Here is a tiny trained network, its code and every weight. The questions are about switching its units off for an input and a target symbol, where a switched-off unit gives its printed mean instead of its output.

import numpy as np


def w(rows, s, z=0):
    codes = np.array(rows[::2]) - 128.0
    scale = np.full(codes.shape[1], s)
    scale[-1] = z or s
    return codes * scale


def norm(h):
    return h / np.sqrt((h * h).mean(-1, keepdims=True) + 1e-5)


def f(y):
    return y / 2 * (1 + np.tanh(0.7978845608 * (y + 0.044715 * y**3)))


def softmax(a):
    e = np.exp(a - a.max(-1, keepdims=True))
    return e / e.sum(-1, keepdims=True)


def log_softmax(a):
    a = a - a.max(-1, keepdims=True)
    return a - np.log(np.exp(a).sum(-1, keepdims=True))


def net(x, mask):
    ids = ['βγδεπστφψω'.index(c) for c in x.split()]
    T = len(ids)
    res = E[ids] + P[:T]
    u = 0
    for l in range(3):
        q, k, v = (norm(res) @ M[l].T for M in (Q, K, V))
        z = softmax(np.where(np.tri(T) > 0, q @ k.T / 3**0.5, -1e9)) @ v
        res = res + np.where(mask[u], z, O[l][:, -1]) @ O[l][:, :-1]
        u += 1
        y = f(norm(res) @ A[l][:, :-1].T + A[l][:, -1])
        res = res + np.where(mask[u : u + 8], y, B[l][:, -1]) @ B[l][:, :-1]
        u += 8
    return log_softmax(norm(res)[-1] @ U[:, :-1].T + U[:, -1])


Q, K, V, O, A, B = {}, {}, {}, {}, {}, {}
E = w([
[136,219,73,195,101,90,159],'β',
[124,90,104,85,66,168,251],'γ',
[140,188,131,128,57,51,241],'δ',
[119,142,84,217,111,212,153],'ε',
[95,229,226,75,91,146,93],'π',
[88,204,192,74,70,165,142],'σ',
[36,151,101,59,130,168,129],'τ',
[84,139,219,99,243,108,197],'φ',
[191,174,223,143,152,204,23],'ψ',
[255,83,103,55,210,99,121],'ω',
],0.0053)
P = w([
[135,183,110,39,40,194,97],'0',
[153,161,127,96,2,177,105],'1',
[149,150,129,106,26,174,114],'2',
[124,144,121,111,72,176,118],'3',
[121,152,129,117,100,164,129],'4',
[112,143,122,125,127,148,125],'5',
[122,137,126,135,143,135,132],'6',
[145,144,147,161,156,129,144],'7',
[158,138,147,177,171,123,154],'8',
[166,127,145,186,186,129,168],'9',
[140,117,160,175,179,118,152],'10',
],0.0037)
Q[0] = w([
[178,174,62,107,103,120,63],'L0H1',
[149,47,180,138,169,66,129],'L0H1',
[192,244,110,114,52,205,255],'L0H1',
],0.0058)
K[0] = w([
[64,120,165,68,211,200,195],'L0H1',
[116,109,55,101,14,169,34],'L0H1',
[91,135,155,254,238,95,194],'L0H1',
],0.0053)
V[0] = w([
[138,206,117,144,225,165,205],'L0H1',
[82,84,167,106,113,109,190],'L0H1',
[129,227,185,4,211,172,164],'L0H1',
],0.0027)
O[0] = w([
[102,22,139,253,57,107,155,195],'L0H1',
[115,131,77,142,186,148,108,135],'L0H1',
[69,49,207,120,94,46,91,253],'L0H1',
],0.0045,0.0033)
A[0] = w([
[197,81,174,204,108,123,68,158],'L0N1',
[242,237,104,140,181,127,104,250],'L0N2',
[176,244,61,103,53,175,107,205],'L0N3',
[170,91,162,131,220,79,110,102],'L0N4',
[108,71,80,162,108,163,127,122],'L0N5',
[69,130,143,62,181,100,14,130],'L0N6',
[111,107,204,67,246,159,174,177],'L0N7',
[100,228,255,140,85,195,114,237],'L0N8',
],0.0039,0.0018)
B[0] = w([
[25,92,79,138,191,132,57,157],'L0N1',
[41,100,114,160,172,68,176,152],'L0N2',
[16,124,118,82,230,138,108,162],'L0N3',
[117,14,129,110,97,130,55,151],'L0N4',
[114,170,252,164,122,105,178,128],'L0N5',
[133,73,209,98,142,90,202,142],'L0N6',
[89,68,147,166,69,82,60,212],'L0N7',
[44,30,112,12,156,88,115,254],'L0N8',
],0.0039,0.0037)
Q[1] = w([
[224,228,94,93,107,178,131],'L1H1',
[82,29,149,61,215,100,134],'L1H1',
[68,2,141,113,127,73,153],'L1H1',
],0.0089)
K[1] = w([
[75,145,191,20,59,121,46],'L1H1',
[118,216,80,238,78,149,254],'L1H1',
[186,138,127,210,152,131,245],'L1H1',
],0.0061)
V[1] = w([
[173,52,119,39,71,183,252],'L1H1',
[94,185,91,87,138,31,38],'L1H1',
[119,54,108,164,144,230,21],'L1H1',
],0.0031)
O[1] = w([
[201,115,189,122,96,190,121,163],'L1H1',
[105,141,59,153,83,84,78,188],'L1H1',
[75,1,118,55,151,179,155,2],'L1H1',
],0.0049,0.0015)
A[1] = w([
[197,193,47,120,45,117,255,197],'L1N1',
[139,142,151,152,75,159,141,122],'L1N2',
[150,164,115,211,166,155,191,1],'L1N3',
[52,219,97,100,110,211,120,158],'L1N4',
[131,95,104,247,102,233,72,252],'L1N5',
[150,136,82,147,241,98,163,97],'L1N6',
[119,57,182,113,106,120,43,155],'L1N7',
[102,165,71,221,66,133,137,125],'L1N8',
],0.0039,0.00084)
B[1] = w([
[122,157,233,86,199,120,12,163],'L1N1',
[126,30,168,139,114,119,120,130],'L1N2',
[78,113,116,50,174,72,95,115],'L1N3',
[253,147,112,89,227,86,181,155],'L1N4',
[139,124,183,50,131,53,161,149],'L1N5',
[151,166,120,100,98,111,61,113],'L1N6',
[226,156,90,163,84,125,181,250],'L1N7',
[55,11,216,52,169,184,113,183],'L1N8',
],0.0037,0.0024)
Q[2] = w([
[208,214,15,65,130,255,9],'L2H1',
[160,183,74,39,194,149,136],'L2H1',
[81,100,168,215,116,94,172],'L2H1',
],0.0077)
K[2] = w([
[128,159,83,84,2,188,162],'L2H1',
[53,164,122,86,29,145,178],'L2H1',
[171,58,149,139,184,107,112],'L2H1',
],0.0083)
V[2] = w([
[130,115,136,146,94,59,244],'L2H1',
[253,122,55,120,112,88,145],'L2H1',
[138,221,116,98,130,125,240],'L2H1',
],0.0045)
O[2] = w([
[77,182,155,90,132,61,254,205],'L2H1',
[195,97,93,64,159,15,201,10],'L2H1',
[86,96,181,203,137,85,188,2],'L2H1',
],0.0059,0.0024)
A[2] = w([
[97,154,159,95,110,109,229,150],'L2N1',
[79,135,113,192,211,127,199,94],'L2N2',
[84,153,166,126,109,132,119,234],'L2N3',
[25,149,3,163,153,38,80,51],'L2N4',
[115,201,158,90,153,203,28,252],'L2N5',
[129,25,71,138,177,203,188,86],'L2N6',
[118,110,127,124,111,112,140,88],'L2N7',
[188,73,51,101,157,97,111,190],'L2N8',
],0.0052,0.0021)
B[2] = w([
[179,144,97,209,150,125,131,209],'L2N1',
[95,127,112,89,103,85,80,141],'L2N2',
[159,116,79,240,147,123,124,255],'L2N3',
[176,7,61,127,46,135,142,205],'L2N4',
[193,139,90,140,190,91,181,241],'L2N5',
[87,82,254,86,166,101,115,125],'L2N6',
[159,125,135,140,135,148,125,132],'L2N7',
[48,176,122,105,213,94,224,155],'L2N8',
],0.0045,0.0036)
U = w([
[86,101,2,155,136,88,108,90],'β',
[250,91,164,135,132,202,175,85],'γ',
[193,227,125,176,169,77,124,183],'δ',
[58,100,156,110,216,179,158,124],'ε',
[100,176,146,77,111,114,57,8],'π',
[116,195,108,97,100,176,134,162],'σ',
[138,172,76,150,134,196,199,114],'τ',
[116,72,201,188,33,104,121,110],'φ',
[202,99,112,107,134,196,32,187],'ψ',
[190,80,121,52,145,68,170,200],'ω',
],0.0081,0.0017)

Each question gives the input, a string of symbols that net reads in full, and the target symbol t.
The units are the heads (3 rows each of Q, K, V and O) and the neurons (one row each of A and B). Each row of codes is followed by its name. A weight is (code - 128) times the scale printed after its matrix; where a second scale follows, it is the last column's (O, A, B and U).
mask holds one flag per unit, layer by layer, with each layer's heads first. A switched-off unit (its flag False) gives its mean, the last column of its rows in O or B, instead of its output. The means were averaged over made-up inputs and are rounded, as every weight is.
A unit's drop is (log p(t) with every unit on - log p(t) with that unit switched off) / (log p(t) with every unit on - log p(t) with every unit switched off).
unit that matters most: the unit with the biggest drop
top k neurons: the k neurons with the biggest drops, biggest first
top k neurons in layer l: the k neurons of layer l with the biggest drops, biggest first
input σ γ ε σ ω φ ω δ ε, target ω: top neuron -> [L0N2]
input σ δ δ β δ ω ψ, target δ: top 2 neurons in layer 1 -> [L1N7, L1N8]
input δ ω ψ φ, target ω: top 2 neurons -> [L1N7, L0N8]
input γ τ ε β δ ψ ω φ φ ω, target δ: top 3 neurons -> [L0N8, L0N3, L2N8]
input β ε ψ, target ε: top 4 neurons -> [L0N3, L0N8, L1N4, L0N7]
input β φ ψ φ δ ψ φ, target ψ: top 2 neurons -> [L0N7, L0N1]
input ω ω φ β τ σ φ φ β, target φ: top 2 neurons in layer 2 -> [L2N8, L2N4]
input τ φ δ γ δ, target δ: top 3 neurons -> [L0N7, L1N1, L2N4]
input β ψ σ γ, target γ: top 2 neurons in layer 1 -> [L1N4, L1N1]
input π ε ψ δ φ β ε φ σ ω, target ε: top 2 neurons -> [L2N8, L2N6]
input β ε σ τ, target ε: top 2 neurons in layer 0 -> [L0N3, L0N7]
input τ δ φ τ τ, target φ: top 2 neurons in layer 2 -> [L2N5, L2N8]
input φ β φ φ γ β, target φ: top 2 neurons in layer 0 -> [L0N3, L0N5]
input β δ π φ β τ σ β δ φ, target δ: unit that matters most -> L0H1
input β β γ, target γ: top 2 neurons -> [L1N1, L1N4]
input γ ε β φ φ ω φ τ φ δ π, target δ: top 2 neurons in layer 2 -> [L2N4, L2N1]
input σ ε φ π φ β ψ γ ψ φ, target ψ: top 2 neurons -> [L0N1, L0N7]
input β τ ψ τ ω σ τ π, target β: top 2 neurons -> [L0N8, L0N3]
input ε σ σ, target ε: top 2 neurons -> [L0N8, L0N3]
input φ φ β τ β ω, target β: unit that matters most -> L1H1
input φ δ β π ω γ φ β ε, target ε: top 2 neurons -> [L1N8, L0N7]
input ε ω π γ ω, target γ: top 3 neurons in layer 0 -> [L0N8, L0N3, L0N1]
input ψ φ τ, target ψ: top 2 neurons in layer 1 -> [L1N4, L1N5]
